Each row is followed by its class number.
[ 311  266   97 -270  -87  -84 -112  164 -143  109  173 -101 -175   98
 -377 -430 -181  178  -60  155 -278  455    1 -335   64 -697  -54 -180
  321   95  510  234  -15]
4
[ 129  170 -486   53 -419 -254 -108   94 -263  245 -175 -536   61  201
   91 -217  305 -339  101 -104  -47  -53   81  280  -94  641   51  -62
 -183  -34 -221   67 -155]
4
[  33  222  176 -475  298   25 -186  167   11  148  383 -579 -100 -204
  -20  -76  253   94  -17  -50   26 -175 -220   77  149 -402 -124   10
 -305  278 -586  397  101]
3
[ 277  136  134 -121 -106 -544  -47 -208 -337  323   79  165 -597  -68
   27 -434 -129  447 -309  453 -178  148  120 -128   45 -374 -252  140
  -59  109 -494 -136   30]
4
[  -1    3  123   15 -280   25 -191 -401 -184    7 -163  747 -114 -296
  -61 -558 -409  323 -466  199  -57  -29  265 -117 -179  -45  158 -208
    0   50  406  278   70]
3
[ -30  503  282  -12  181   17 -208   31   78  233  124  170   -6   76
 -223 -486 -159  148 -247  254 -119  145  363 -213  256  105   -8  164
  -75  152 -364  128   86]
2
[ 334  350   26 -157  235 -323 -159  -32 -221  533  179  343 -399  -44
 -272 -626 -141  364  -76  135 -343   14   78   22  266 -281   17  221
    8  407 -437 -133  -17]
5
[-416 -123 -281    8 -370  171 -129   -3   54   51  -73  263  348 -508
  683  228 -138 -237  350 -165  272  -63  -18  -73  221  354 -258 -113
  -57 -127 -375 -416 -263]
0
[ 166 -262  -81   70  490 -182  -29 -104   75 -192  328 -574 -297  304
   38  278  112   -8  541  222 -188  -82 -540   24  282  200   96   80
   58  314 -785   57 -260]
7
[ 201  503  420  -46  457   32  -75  180  170  315 -691  285  -25  284
 -129 -455  428 -132  236  138 -184   14   16  -64  -62 -524 -149   58
 -122   47 -309 -256 -375]
4
[ 181  223  -42 -208 -362  -29 -397   42  -78  155 -224 -387  272  -63
  -81 -593   95 -285  179  136 -128  181 -102  436 -122  258 -179  -81
  -83 -169 -338 -208  -46]
1
[ -25  638  143  399  234   -1  206   98  418   61 -238 -184   -5  -40
 -388  -39  387  183 -420  124 -643  -24  -34 -150 -402 -458  -12 -301
   52 -142   18  348  185]
5
[  88 -766  149 -160  402   74  225  -65 -150  693  382 -391 -419    4
    4   15  153  228 -248   13   -9    7   20  183 -154 -217  -95  155
   39 -114   87 -448  289]
3
[ 197   -8 -309  210   -4  189   49 -293 -339  356 -140  581   -4 -223
 -254  -98 -225  179 -389  214 -841  216  220 -431 -204 -208  444 -164
  164   36  147  213  135]
4
[ -40  136   24  -22   55 -167   11  153 -121   91  -34  107  -25  -92
  -39 -381  133  -44   90   47  122    0  484  332   66   19  -31  309
 -330  201 -365 -314  -76]
6
[ 422 -230 -491   30 -441 -608  -74  223 -102  132 -125 -139   82 -101
  -99 -248   96 -183   45 -180 -296 -148 -213  460 -176  257  284   14
 -122  -83 -202   82  243]
4
[ 461  409  303 -297 -105  -69  -49  150   16   -6 -336 -297 -288 -256
  206  239  -41  224   34   26  317  -34  -55  346  421   30 -313  258
 -148  188 -742   63  -63]
1
[  51  325   92  105  175  -82 -210 -252 -149  412 -129  147 -364 -113
 -125 -549  -23  347 -271  428 -435  116  109  -55  134 -155 -110  282
  -51   15 -248 -242   85]
7
[ 135 -293  -66  -75  166  616 -235 -100  -93  -96  -75 -275  -92  386
   86   13 -337 -332  287 -293   87 -355 -300  -57 -251  -87  658   98
  164 -216  633  481 -169]
5
[-479  111 -221  124    4  105   81 -529  -54   72  278   49  195 -300
  132 -322   51  222  216 -169  257   10  125 -125  493 -494 -408    9
  179  225 -412 -161  -60]
7
[  39  132 -378  205 -417 -241  -39   -6   54  385   79 -192   35 -466
  -31 -491   44  284 -251 -182 -261   -8  146  145  -71  116  -53  -79
  152  165 -345  195  241]
3
[ 398  263 -237  -98    6 -602  -96  389   39  437 -539  143    9 -503
 -123  150  423 -120  163  -23 -387    9 -356  223  -40 -103  -21 -101
   50  327 -413   -7 -133]
6
[-238  103  181  -16  144   66 -380  659  449 -182  365   18  161  149
   32 -361  298 -239  632   94   78  -10 -116  102  132   53   19  294
 -320   71   -1 -278 -318]
2
[ -35  647   53 -150  416  336 -127  515  108  335  379 -407  305  582
 -289 -147  286 -181  379 -143  -51 -122 -431   -4   30  403   41  419
 -290  190 -393   85  144]
0
[ 122  458  -18  191 -229   73 -140   90   69   82   -3   20 -197 -300
  -85   44  -31  339 -186  468 -603  231   43   23 -113  238    2  202
  -42  -24 -247   13  130]
6
[ 122  357   36   36  445  103  331  229  537 -122 -526  227  270  189
 -415  112  186 -489  -37   84 -426  -71  248   -1  270   46   91 -180
   67 -211  640 -250   -7]
3
[-166 -107 -285   94  186 -256  -51   21 -160  371  617  183 -236 -290
 -111  -24 -248  475 -262 -441 -165  -97  -77 -284  254 -451  137   52
  188  242  117  -92  228]
7
[-176 -302   93 -141  154 -133  133   -6   89  452 -154  205  154 -488
   60  -91  310 -238 -438  -19 -136 -215  606  226 -281 -602  -88  105
  -96 -363  102 -349  281]
2
[ 162  420   80  -90 -216   49 -151 -255 -255  246  326  220 -419   85
 -110 -463 -303  466 -386  646 -223   25  209  -83   75  217 -104  662
 -134   25 -132   78  311]
1
[ -75 -135 -160  -15  168  -96  -18  -37 -211  420  453 -115 -203  205
   11 -514 -222   82  -62  -14  104  -29    3 -278   35  -17    4  279
   57  151  -64   33  130]
5
[ 176  477 -214 -100  -30 -188 -438  214  -76  680 -324   38   74 -453
  -70  -41   36 -176  219 -242 -244  -51 -195  286    6  145  196  264
   78  188 -728 -257   -2]
0
[  59 -161   27  188  -72  -89   46  314  395 -899  282   14  102  -86
 -419  286   29 -149  445  339 -457  195 -395   18 -347 -276  477 -609
  131   98  544  396 -283]
6
[ 105  447   63  -96   -8 -129 -152   59  -42  306  171  122 -272  150
 -106 -539 -263  -28 -147  220 -154 -123  332 -148  200  108  178  118
   28   66  -11   13 -159]
2
[ 207  568  -11 -185 -140 -372 -287  181  -20  414  -35  247  -70 -153
 -251   35  190  347 -373 -164 -280  -72  106 -163 -163 -332  -81   61
  218  317  -11  589   35]
1
[-109  482  -26  217   19  109  151  155   86  -17   16   49  224  324
 -205 -656    9   41 -113  190 -192   69 -170 -382   48 -146 -164   33
 -239 -143   54   35  172]
1
[ 118  243  323 -172  -93  142  -80  432   83  -68 -137 -277  308  -25
 -250 -397   99    5 -255  156 -584  275 -139  -56 -387 -714  -48 -377
 -323 -466    0  246  242]
0
[ 137  127   68 -192   84 -124 -222  107   11   31  118  125 -266 -375
  -88 -324 -121  154  -37  518 -358  179   83   80  204 -100  -57  175
 -110  102  -45 -153   91]
6
[  -4  806  349   36  164  383  233 -290  398  581 -228  345  130  316
 -183  701  489  471 -182  444 -582   94 -406 -532  202 -139 -554    2
  223 -174 -464  336   69]
6
[ -82  538 -236  -92  217   -6  -64  -92   16  221  -99 -133  192  -83
 -347 -264  322 -319   66   -7 -199  -23  463  166   90  -89    5  259
   73  244  -88  -77    4]
3
[  41  245  -34  131 -130   37 -282   20 -239  115  287  471 -430 -180
 -126 -557 -357  318   67  345 -210  199  313  -32  110  -62  286  452
 -121  290  -13 -189 -157]
5
[ 293   89 -230 -113  280 -464   74  627  422  280  396 -350   67   48
  -89 -289   -2  -78  -93 -122 -620 -311 -376   85   56  622  -41 -373
    4   66 -308 -108  238]
6
[ 190 -192  277  -54  -22 -141 -204  413  -62   53  296   -7 -344 -161
 -171 -525 -200  224 -159  344 -149  243   35  198  -78  -20  222  117
 -437   38  -33  -53  144]
5
[ 364  388 -601   74 -176 -610 -300  189 -161  386 -207   71 -245 -611
 -166 -347 -149 -155  138  -11 -466 -155 -414   73 -119  331  489 -342
  298  549 -131  201 -242]
6
[ 224 -127  -10 -389 -424  103  101 -237 -435  277 -334  167  100 -286
  346   85 -181  -67   81 -194  188   83  -42  222  115 -156 -408 -319
  152 -180   67 -572 -307]
7
[-420  -10 -409   77 -313   16  -46 -217   30 -204   94  513  556 -265
  289 -318 -299 -239  236  -47  -95   73  357 -207  185   85 -244  -78
   99 -114 -227 -448 -122]
6
[-138  843  627 -520  512  -45 -137 -115  -78  437  323 -167 -277  -69
 -234 -219  392  337 -132  418  422   67 -598  -99  223 -397 -740   -4
 -288  408 -351   79  145]
5
[ 173  318  207 -168  -18  -27    2  278   68  432 -357  154  140  267
 -379 -151  113 -196 -234  -82 -231  -78   90   38 -233 -199  207 -167
    1 -291  460  203   55]
0
[ 145 -146  224 -374  469  -28  -99  635  -67  292  289 -253  -71  171
  -32 -410  183  106   17 -349  138  -14  -11   69  141 -442 -112  158
 -412  188  -37    2   67]
5
[-281 -733  112   95  -11  221  193 -161 -182  266 -165  634  257 -129
  -13 -188   40  -72 -193 -108  330   98  622  115   87   85  249 -186
 -413  -24  113 -145  -49]
3
[  10  243  -74 -277  -28 -131 -201 -436 -126  593  393  104 -276  -14
  -41 -208  220  320 -156  422  -32  -85  116  145  339  404 -370  403
   23  208 -203   23  262]
4
[ 472  538 -279 -203  -27 -761 -364  386   79   28 -280 -191 -190 -340
  -97   95  154   -3   29  -69 -550 -175 -372  219  241   27   99 -338
  -34  260 -437  352 -126]
0
[ 115  208 -149   -5  100 -168   17   34 -129  360  288  -32 -194 -266
 -202 -479    7  255 -251  347 -279  137  183 -111   79   16  -96  155
   24  386 -191  103  198]
1
[ 346  -53  126 -124  208  -15  -90  120  -59  229  -32   33 -212  110
  -16 -281 -131   26  163  177 -164   83   -8   50   49  124  -16   67
   97  179 -255 -312 -231]
1
[ 347  326 -333 -140   63  -69  -49 -126  -73  318 -122  118   22 -366
  -15 -371  228   30  -31  -36 -545 -293  155  340  164   64  -41 -273
  147  257  -51  -31 -117]
2
[ 242  329 -209 -182 -177 -352 -146  -18    0  582 -297 -165  258  -86
 -269 -249  270 -181  -64 -259 -243  -85 -151  258 -134   84  -80 -168
  197   64 -360   96   91]
3
[  94  324   12   67  298 -183 -207   24  -60  139  312  209 -352 -252
 -367 -620 -207  421 -278  405 -503  352   77 -178  159 -271  -50  206
   28  202  128 -322  379]
4
[  26  225 -158    5  116 -190 -107  320  -70  639  101  -69  -70  -40
    7  -55  384  -78  -24 -159 -236 -146   85  340 -180  636 -112 -125
 -135  172 -262 -702 -250]
1
[  43  449  -66  116  -70 -397  -80 -177  152  667 -134   21  -85 -359
 -294 -455  148   21 -128  271   -6  -95 -326   22  105    3    7  127
  215  178 -356  261  286]
2
[ 170  206  397  -18 -124 -135  -42    5 -246  533  155 -251 -677   82
 -139 -581 -159  381 -335  381  221  189  208   37 -170 -164  -14  450
 -100   25 -200  -60  194]
4
[  -4  261 -141  -51   42 -159 -348  198  -22  156  191  318  -79 -264
 -323 -800  -83   17  -61  187 -483  157  600   79   70 -127  214  246
  -90  262   97 -249  -28]
3
[-115 -454 -323  150   20  178  102 -216  -55  292   35  108   56 -309
  139 -237  -67  199 -367  -34 -332  -85  381 -314 -140 -446   61  266
  263  -72  335  425  327]
7
[ 127  620 -327  -81 -115 -644 -167  174  123  261  170  -79  -39 -237
 -326 -251  112   31 -209 -277 -544 -295   62  166  119 -382   58 -163
   96   49 -313  -55   62]
1
[-137 -546 -279  343 -372 -452  191  -84   45 -482  124  255 -182 -104
  244  -43 -299 -120  370  -37  233 -238 -214  201  -89  -39  240 -132
   -2 -204  146 -468 -217]
6
